B, the same points and some others measured another way; then each row and its match in B:
B:
0: [  35 -498 -285  -53  180 -383 -197 -494 -359 -268   29  205 -172 -183
 -482  -49  211  -71  235  488]
1: [ -10  -39  232  161  -50    4   95    4  -30  -16  -59    8  -27   83
  106   31   32 -117  -65   -3]
2: [ 198  180   34 -106  -52   82 -118  186   53   32   25 -187  -24  -80
   49  123  -55 -132 -104   49]
3: [   6 -237 -174   88   88 -280   -5 -144  -16 -111  -47  286   77  179
 -101 -225  129   50   30   47]
4: [  45 -380 -235   47  168 -407  -86 -343 -220 -198   58  165  -31  -56
 -261  -97  159  -48  110  269]
5: [   9 -220  -49  138   82 -266   34 -158  -72 -101    2  144   37   90
  -42 -109  102  -36    7   66]
6: [ -48  -65   46   87  -60   37   34   48   79  -25 -187  300   23  268
    3 -185   85   39  -10  -50]
7: [ 253  118 -235  -91   70 -198 -117  150  114    9  121 -116  143   -8
   59  -46  -29  -40 -136  -35]
8: [ 276 -212 -627 -322  200 -362 -394 -203 -133 -184  119  107  -22 -202
 -454 -113  113   23  135  377]
9: [ 214   34 -278 -203   38  -77 -216   85   54  -41   18   34   30  -23
 -130  -65   16   -5  -16  105]
10: [ -32   45  299  171 -109  121  131  123   65   33 -123   50   -2  180
  184   10    7  -91  -99 -100]
11: [ 218  130  -69 -102   -1  -25 -120  152   54   10   66 -164   24  -69
   34   71  -40 -108 -107   41]
12: [ 216   34 -222 -182   43  -86 -212   50   -2  -47   52  -59  -11 -102
 -127   15    9  -64  -23  146]
13: [-25  12 255 185 -76  41 136  85  50  15 -86  39  19 165 176  -7  14 -84
 -99 -92]
14: [   6 -233  -99  -41   29  -77 -121 -179 -136 -132 -104  242 -113   16
 -258  -81  127  -24  120  244]
15: [ -73  -41  138   89 -103  140   47   73   74   -7 -221  294  -19  264
   25 -138   70   15   -7  -49]
16: [ 144  489  329  -86 -264  518  -16  554  302  199 -156 -164    3  137
  310  126 -150  -99 -231 -220]
17: [ 299  289 -319 -108   43 -159  -92  381  350   88  104  -56  310  177
  214 -182  -75   67 -242 -272]
18: [-12 -49 153 117 -51  26  67  23   9 -20 -96 100 -14 136  57 -31  48 -66
 -44  -9]
19: [ -64 -186  277   61  -73  129  -19 -180 -234 -100 -129   51 -257  -93
 -152  146   84 -181  101  287]
20: [ -61  246  611  226 -247  394  224  319  144  141 -175 -103  -44  199
  385  149  -80 -174 -197 -220]
21: [ 247  -27 -332 -129  124 -289 -185  -17   -8  -71  136  -68   73  -97
 -114  -40   23  -46  -35  128]
22: [ 190  240   -2 -213 -119  255 -180  284  123   52  -74  -71  -50  -14
   -4   72  -58  -72  -79   36]
23: [  87  -80 -155   98   82 -283   20    4   79  -43   35  122  163  167
   56 -181   56   20  -81  -78]
24: [ 213  101 -198 -178    5  -25 -193  147   85   -8   19  -23   33  -23
  -62  -27  -17  -33  -60   54]
25: [  -8 -170   76  156   26 -155   60 -115  -73  -76  -21   89   -7   80
    8  -35   78  -81  -17   58]
26: [ -33  -49  186  140  -64   39   78   21    5  -13 -113  110  -19  152
   74  -31   45  -67  -39  -18]
27: [  -3 -176  -64   36   17  -92  -41  -95  -46  -89  -94  238  -23  117
 -125 -128  108   -1   48  105]
28: [ 235   73 -135 -162   22  -49 -194   67  -24  -30   84 -174  -34 -163
  -79   97  -23 -121  -57  160]
29: [ 282  179 -141  -23   75 -229  -53  197  135   36  192 -273  181  -40
  191   31  -71  -96 -213 -108]
30: [  17 -119  149  148   10 -113   61  -94 -102  -60    0  -38  -42    3
   36   54   43 -143  -39   80]
31: [ 281  236 -337 -124   50 -158 -111  340  313   67   79   -6  285  179
  158 -201  -58   83 -204 -227]
32: [ -14   -6  154  123  -66   40   73   75   62    8 -116  126   15  186
   96  -61   35  -40  -60  -64]
33: [ 259   50 -318   38  165 -462  -27   95  144  -12  230 -127  285   59
  158 -129  -16  -12 -193 -140]
34: [ -17  -36  255  176  -57   14  108    9  -21  -11  -63    1  -25   92
  126   44   26 -115  -71  -16]
35: [  -4  -82    0  111   -6  -75   46   24   69  -27  -90  225   68  230
   39 -166   71   20  -41  -60]
36: [ -78  -83  453   71 -162  301   15  -76 -202  -47 -178  -27 -308  -92
  -72  242   39 -237   59  242]
37: [  -8 -109  -35   21  -28    1  -33   -2   26  -55 -138  273   -4  182
  -78 -151   92   28   26   37]
38: [ -47  -15  145  116  -82   86   76   84   85    3 -171  220   19  249
   77 -116   56   -2  -43  -82]
39: [  42 -140  -48  177   93 -307   88  -73    4  -55   50   71  127  136
   84 -120   68  -32  -76  -54]
40: [   9 -201   67  205   80 -287   96 -163 -108  -90   52   10   24   38
   39  -17   79 -111  -33   55]
41: [ -12   69  442  239 -111   93  186   90   -7   46  -43 -150  -41   67
  259  150  -25 -198 -145  -84]
42: [ 203  148  -49 -155  -44   83 -162  170   54   16    4 -121  -29  -75
  -13   81  -30  -93  -74   78]
43: [ 247  181 -272 -155   19  -69 -159  252  201   32   38   -7  148   84
   39 -111  -31   28 -124  -75]
44: [ 228   82 -139 -167   16  -38 -183   93    6  -22   67 -141  -19 -130
  -67   78  -23 -101  -53  130]
45: [ -38  -35  296  258  -50  -27  179   27   -1    4  -51   -2   18  140
  200   22   21 -120 -112  -81]
46: [ -25   -1  326  275  -48  -35  201   53   24   21  -29  -47   43  146
  257   37    4 -130 -135 -119]
47: [ 194  231  -71 -122  -66   99 -108  298  198   69  -28  -37   86   88
   99  -35  -52   -9 -138  -92]
48: [ 145  141 -135   22    8 -107   -1  242  244   50   -2   77  217  234
  176 -189  -14   54 -160 -215]
49: [ 217   -2 -219 -170   48 -114 -208   11  -27  -63   65  -64  -15 -124
 -144   22   14  -74   -9  174]
50: [ -10 -173  -83   30   12  -90  -36  -84  -18  -94 -110  271   -2  145
 -125 -155  107   18   53   83]
51: [  2 -47 159  81 -55  46  21   5 -21 -28 -92  76 -61  75  13   3  45 -89
 -24  49]
52: [ -12 -153   88  199   30 -184   99  -94  -47  -64  -14   89   34  115
   57  -61   74  -73  -37    1]
53: [ 187  202   10 -162  -89  185 -152  234   91   40  -40 -106  -42  -32
   16   86  -53  -91  -84   40]
54: [ -10 -192   24  148   44 -189   51 -128  -71  -85  -26  131    9   94
  -21  -76   94  -51   -1   57]
55: [ -17  -40   94   50  -72   91    9   46   35  -22 -153  192  -31  168
   -5  -79   56  -23   -8   11]
56: [ -32 -112  111   20  -69  105  -40  -43  -65  -63 -163  186 -120   78
 -115  -19   83  -58   55  138]
57: [   6 -148  164  205   36 -174  102 -125 -109  -67   30  -45  -18    8
   67   51   54 -147  -44   62]
58: [ 215  208  197  -47  -67  101  -66  168  -27   48   98 -398  -80 -210
  128  290  -96 -252 -139   80]
59: [ -44   21  234  154 -106  116  107  114   83   19 -158  143   10  231
  139  -62   28  -43  -77 -100]
60: [ 196  312   59 -205 -153  333 -165  361  171   91  -98  -90  -45   14
   60   86  -82  -77 -109  -13]
61: [ -18 -111  179  102  -40   26   29  -62  -84  -50  -87   68  -85   50
  -13   30   62 -111    6  100]
62: [ -37  -55  174  166  -51    3  102   25   35  -12 -111  139   16  191
  102  -72   56  -46  -57  -56]
63: [ 198  246  211  -34  -90  141  -42  231   44   72   64 -348  -42 -126
  173  240 -104 -218 -169    1]
64: [  -9 -179  -44   78   26 -137   -7 -105  -47  -89  -65  204   -1  115
  -85 -119  103  -20   34   85]
65: [  -9 -144   43  172   37 -183   80  -74  -21  -62  -26  126   46  143
   46  -95   77  -42  -39   -7]
66: [ -51  165  410   69 -227  419   76  251  113   84 -245   72 -102  189
  164   62  -27  -93  -84  -82]
67: [ 222  160    0  -98  -24   25 -115  162   34   22   67 -227  -10 -113
   57  131  -56 -145 -108   59]
68: [ -57 -145  373   65 -107  198   -9 -151 -252  -84 -127  -43 -294 -141
 -119  235   58 -240   79  296]
69: [ 241   28 -151 -108   72 -164 -167   21  -49  -42  136 -208   -1 -181
  -56   98  -12 -140  -64  154]
70: [ 214  184  -79 -166  -51   87 -163  215   96   29    2  -90    2  -30
    1   41  -48  -71  -89   34]
71: [ -16 -338  -31  -35   35  -76 -139 -321 -279 -188  -93  187 -228 -115
 -354   25  151 -104  187  398]

[-233   62  -54  216 -138  146 -145 -265   64  -78  -20 -168  176   16
 -170 -325  115 -107    5  155  137  224 -163  207  191 -153  -91   27]
38
[ 303   94  -42  189  223 -243   99  -11 -239  258 -585  -76   11 -553
 -242  613   11  433  -82  159  128   86  124 -101  -58 -233 -424 -339]
0
[ 311   17  138 -319  -21  117  -56  185   36  185   54   15  -79   28
  142  243  -88   85 -142  -29  -37  -94  293 -322 -375  138  203  116]
11
[ 558  414  620   66 -124   42  144  666  -90  224 -555  376  -76 -215
 -189  197  -16  334  130  147  374   85   34   64 -428 -298 -473 -121]
19
[-443 -384 -651 -173   69   80 -240 -893   88  -35  523 -593  164  123
  101    4  -33 -187 -313   -6 -289  -11  188 -170  231  290  520   17]
33
[-151  108   25  232 -117  189 -186  -85   56  -81 -144  -87  145  -47
 -114 -334  207 -134   31  154  158  275 -205  117  184 -201 -134  169]
34
[  36  107  210  -13 -132  492 -447  422  216 -132 -105   82   10   56
  285 -519  405 -449    8    1    3  299 -172 -363   33  -58  199  846]
16
[ 512  470  681  237 -120  175  -44  873  -33  102 -751  436  -53 -301
 -128  -67  242  134  206  162  401  280 -180  -30 -252 -419 -530  244]
36
[ 404  151  328 -161  -17  280 -215  609   80  102 -264  194 -107 -110
  234   24  198  -87  -43  -22   29  110   85 -467 -290  -24   75  527]
58
[ 220 -197 -393  -43  400 -162 -136 -188 -179  241 -368 -301  -29 -568
   93  724  106  225 -281   13 -208   41  284 -600   31   41   40   48]
8
[ 366   53  212 -297  -17  171  -93  342   39  178  -35   87 -106  -11
  182  206  -17   44 -118  -34   -8  -41  254 -381 -385  105  175  236]
67
[-109  128  127   76 -248  160  -35 -143   76  -22  105  -40  130  179
 -173 -300  -35  -36   38  140  200  104  -73  294  -35  -96  -60  -98]
45
[  23  178  264  -37 -272  171   13   33   84   32  106   61   67  224
 -134 -237  -84   20   34  105  226   41   -1  252 -201  -69  -43  -99]
10
[ -62  -24  -46 -232 -186  -46  181 -488   15  152  451 -182   87  296
 -196  130 -398  241 -132   80   88 -206  286  314 -288  159  134 -560]
39
[-125   18 -161  235   23   13 -100 -294  -42   15 -182 -215  148 -203
 -177  -12  118   39  -48  160   88  204  -78   70  182 -166 -169  -73]
27
[ 108 -140  -73 -501  -68  130  -45 -200   94  169  495 -165  -42  277
  179  223 -259   24 -253  -76 -151 -234  419 -248 -392  350  495  -27]
29
[ 308  -15    9 -199  117   31  -72  131  -40  196 -154  -53  -73 -201
  105  400   -1  139 -169   -7  -60  -30  260 -405 -250   66   95  103]
49
[-150  -21 -165  102  -45  -33   11 -439  -33   49   39 -242  154  -37
 -211   36  -59  109  -73  142   86   60   33  192   72  -65  -69 -289]
5
[  48  -60  -41 -209  -24  201 -192  -32   90   49  146 -121   -4   63
  166   -8   47 -112 -147  -15  -89   15  152 -293 -130  135  282  266]
47
[ 341  -12  100 -383   11   52   20  119    6  243   99   -6  -96   19
  121  390 -176  175 -185  -38  -48 -165  377 -313 -445  184  217  -20]
24
[ -81  -62 -301  237  153 -141  -41 -411 -136   92 -272 -302  136 -366
 -207  266   72  186 -121  164   38  154   11    2  204 -158 -206 -220]
4
[ 137  186  284  -75 -222  104   79   75   39  103   53   84   42  152
 -145  -59 -146  132   18  104  216   -6   84  197 -283  -56  -74 -182]
1
[ 140   92  127 -135 -142  -71  195 -173  -55  199  115  -35   42   92
 -233  242 -300  319  -61  100  176 -131  231  236 -330   11  -80 -494]
64
[ 178  -64 -119  -74  175   89 -206   61  -26  121 -223 -138  -19 -280
  152  270  163   -7 -169   10 -106   98  139 -466  -31   15  101  290]
12
[  66  267  359  175 -212  318 -203  367  117  -73 -254  162   60    2
  -40 -441  250 -180  124  132  247  291 -227   58   -3 -244 -168  363]
66
[-148   98    3  216 -117  145 -146 -143   48  -56 -114 -111  146  -43
 -148 -289  151  -84   19  155  154  238 -173  152  159 -183 -138   77]
26
